Below is a small trained network, with its code and all its weights. Each question gives an input and a class and asks what happens when units are switched off, that is, made to give their printed mean instead of their output.

import numpy as np


def w(rows, s, z=0):
    codes = np.array(rows[::2]) - 128.0
    scale = np.full(codes.shape[1], s)
    scale[-1] = z or s
    return codes * scale


def norm(h):
    return h / np.sqrt((h * h).mean(-1, keepdims=True) + 1e-5)


def f(y):
    return y / 2 * (1 + np.tanh(0.7978845608 * (y + 0.044715 * y**3)))


def log_softmax(a):
    a = a - a.max(-1, keepdims=True)
    return a - np.log(np.exp(a).sum(-1, keepdims=True))


def net(x, mask):
    res = np.array(x, float).reshape(1, 7) / 4 @ E
    u = 0
    for l in range(2):
        y = f(norm(res) @ A[l][:, :-1].T + A[l][:, -1])
        res = res + np.where(mask[u : u + 14], y, B[l][:, -1]) @ B[l][:, :-1]
        u += 14
    return log_softmax(norm(res)[-1] @ U[:, :-1].T + U[:, -1])


A, B = {}, {}
E = w([
[221,118,105,122,188,144],'x0',
[128,125,128,126,128,127],'x1',
[128,129,128,129,129,129],'x2',
[157,86,254,121,137,128],'x3',
[128,129,128,128,127,128],'x4',
[128,132,128,131,128,128],'x5',
[104,124,155,158,188,36],'x6',
],0.019)
A[0] = w([
[126,156,167,142,107,152,126],'0.n1',
[161,106,113,115,143,153,125],'0.n2',
[104,138,115,145,120,118,99],'0.n3',
[102,154,158,135,76,141,147],'0.n4',
[141,97,175,98,129,102,1],'0.n5',
[88,145,76,137,112,118,79],'0.n6',
[156,99,89,116,165,110,32],'0.n7',
[67,122,134,138,109,115,140],'0.n8',
[243,125,98,127,201,148,215],'0.n9',
[111,127,26,135,144,76,87],'0.n10',
[162,104,164,119,53,251,98],'0.n11',
[139,125,45,118,58,216,241],'0.n12',
[131,98,141,116,83,118,106],'0.n13',
[210,153,86,152,177,127,37],'0.n14',
],0.023,0.0045)
B[0] = w([
[96,63,105,133,122,151,151],'0.n1',
[178,190,154,82,82,184,156],'0.n2',
[119,175,154,104,134,124,142],'0.n3',
[73,39,58,182,119,163,170],'0.n4',
[127,102,173,182,103,151,153],'0.n5',
[122,216,164,74,77,83,173],'0.n6',
[116,106,26,236,87,103,151],'0.n7',
[113,194,209,45,166,138,168],'0.n8',
[251,152,139,2,157,67,223],'0.n9',
[100,139,42,75,172,121,201],'0.n10',
[84,194,25,28,131,117,231],'0.n11',
[152,63,249,234,129,115,250],'0.n12',
[101,70,104,144,115,164,145],'0.n13',
[136,31,9,220,89,183,182],'0.n14',
],0.032,0.021)
A[1] = w([
[183,136,140,84,113,128,135],'1.n1',
[192,141,126,146,113,146,68],'1.n2',
[165,168,199,108,101,98,49],'1.n3',
[155,170,70,142,130,198,56],'1.n4',
[107,161,106,114,92,114,2],'1.n5',
[107,117,113,160,96,96,31],'1.n6',
[146,141,91,156,114,132,53],'1.n7',
[101,123,172,137,122,126,44],'1.n8',
[122,121,166,114,170,160,95],'1.n9',
[203,72,212,191,139,110,57],'1.n10',
[96,111,94,139,128,153,20],'1.n11',
[82,191,138,152,154,120,37],'1.n12',
[100,109,255,249,115,135,56],'1.n13',
[187,97,186,171,119,83,73],'1.n14',
],0.029,0.0035)
B[1] = w([
[79,183,182,151,141,112,191],'1.n1',
[31,129,150,147,120,183,168],'1.n2',
[146,62,58,150,139,141,185],'1.n3',
[53,85,203,147,145,68,156],'1.n4',
[210,95,177,143,155,177,146],'1.n5',
[130,130,139,107,161,108,136],'1.n6',
[95,124,128,152,160,112,141],'1.n7',
[115,134,118,141,115,87,169],'1.n8',
[162,136,107,158,112,120,148],'1.n9',
[128,158,155,184,192,207,214],'1.n10',
[170,96,118,134,83,194,151],'1.n11',
[143,158,166,99,113,141,160],'1.n12',
[142,119,142,90,39,1,254],'1.n13',
[125,144,116,165,133,226,195],'1.n14',
],0.052,0.021)
U = w([
[147,116,186,154,25,37,193],'0',
[140,204,183,10,177,130,178],'1',
[153,158,180,249,181,220,171],'2',
[123,83,47,153,204,56,50],'3',
[84,38,104,90,86,230,3],'4',
],0.019,0.0034)

Each question gives the input, the list of numbers given to net, and the class t.
The units are the neurons (one row each of A and B). Each row of codes is followed by its name. A weight is (code - 128) times the scale printed after its matrix; where a second scale follows, it is the last column's (A, B and U).
mask holds one flag per neuron, layer by layer. A switched-off neuron (its flag False) gives its mean, the last column of its row in B, instead of its output. The means were averaged over made-up inputs and are rounded, as every weight is.
A unit's drop is (log p(t) with every unit on - log p(t) with that unit switched off) / (log p(t) with every unit on - log p(t) with every unit switched off).
The circuit of an input: a set's keep is (log p(t) with only the set's units on - log p(t) with every unit switched off) / (log p(t) with every unit on - log p(t) with every unit switched off). Starting from the 12 units with the biggest drops (on a tie, the unit counted first), units are removed one at a time, each time the one whose removal leaves the highest keep (on an exact tie, the one counted first), for as long as the keep stays at least 0.8.
units of the circuit, in order: the units of the circuit, biggest drop first
unit that matters most: the unit with the biggest drop
k most important neurons: the k neurons with the biggest drops, biggest first
k most important neurons of layer l: the k neurons of layer l with the biggest drops, biggest first
input [5,-8,-3,2,5,-2,1], class 2: 3 most important neurons of layer 0 => (0.n11, 0.n10, 0.n14)
input [4,5,-8,8,-2,0,6], class 2: unit that matters most => 0.n11
input [0,2,-3,6,-8,-4,0], class 4: units of the circuit, in order => (1.n13, 1.n10)
input [6,-1,-7,-5,7,0,1], class 3: 3 most important neurons => (0.n10, 0.n14, 1.n13)
input [5,3,0,0,2,-3,-3], class 2: 4 most important neurons => (0.n12, 0.n10, 1.n13, 0.n14)
input [2,-4,0,5,4,0,-1], class 1: 2 most important neurons => (0.n12, 1.n13)
input [0,7,4,3,2,4,0], class 4: 2 most important neurons => (0.n12, 0.n9)
input [7,-4,6,-5,-2,0,1], class 3: 2 most important neurons of layer 1 => (1.n13, 1.n10)
input [2,5,-4,0,8,8,-2], class 2: 2 most important neurons of layer 0 => (0.n12, 0.n10)
input [8,-6,-2,4,-6,-2,-1], class 1: 3 most important neurons => (0.n12, 0.n9, 1.n13)
input [-4,0,-7,0,6,-8,6], class 1: 4 most important neurons => (0.n12, 1.n12, 1.n13, 1.n10)
input [3,5,5,0,-6,-3,2], class 3: 3 most important neurons => (0.n12, 0.n7, 0.n14)
input [3,-8,3,-1,4,-2,3], class 3: 2 most important neurons of layer 0 => (0.n12, 0.n14)
input [8,3,2,-4,1,4,1], class 3: units of the circuit, in order => (0.n14)
input [4,6,7,0,3,1,6], class 3: 3 most important neurons => (0.n12, 1.n13, 0.n14)
input [1,5,2,0,-8,2,5], class 3: 2 most important neurons => (0.n12, 1.n13)
input [6,0,6,1,-6,-3,4], class 2: 3 most important neurons => (0.n11, 1.n13, 0.n10)
input [4,4,-5,2,-6,-6,-8], class 1: 2 most important neurons => (0.n11, 1.n13)
input [-4,8,-7,0,-7,-6,2], class 1: 2 most important neurons of layer 0 => (0.n12, 0.n8)
input [2,4,4,-2,-5,0,-5], class 2: units of the circuit, in order => (0.n12)
input [0,-3,4,-6,-3,-6,6], class 1: 2 most important neurons of layer 0 => (0.n6, 0.n4)
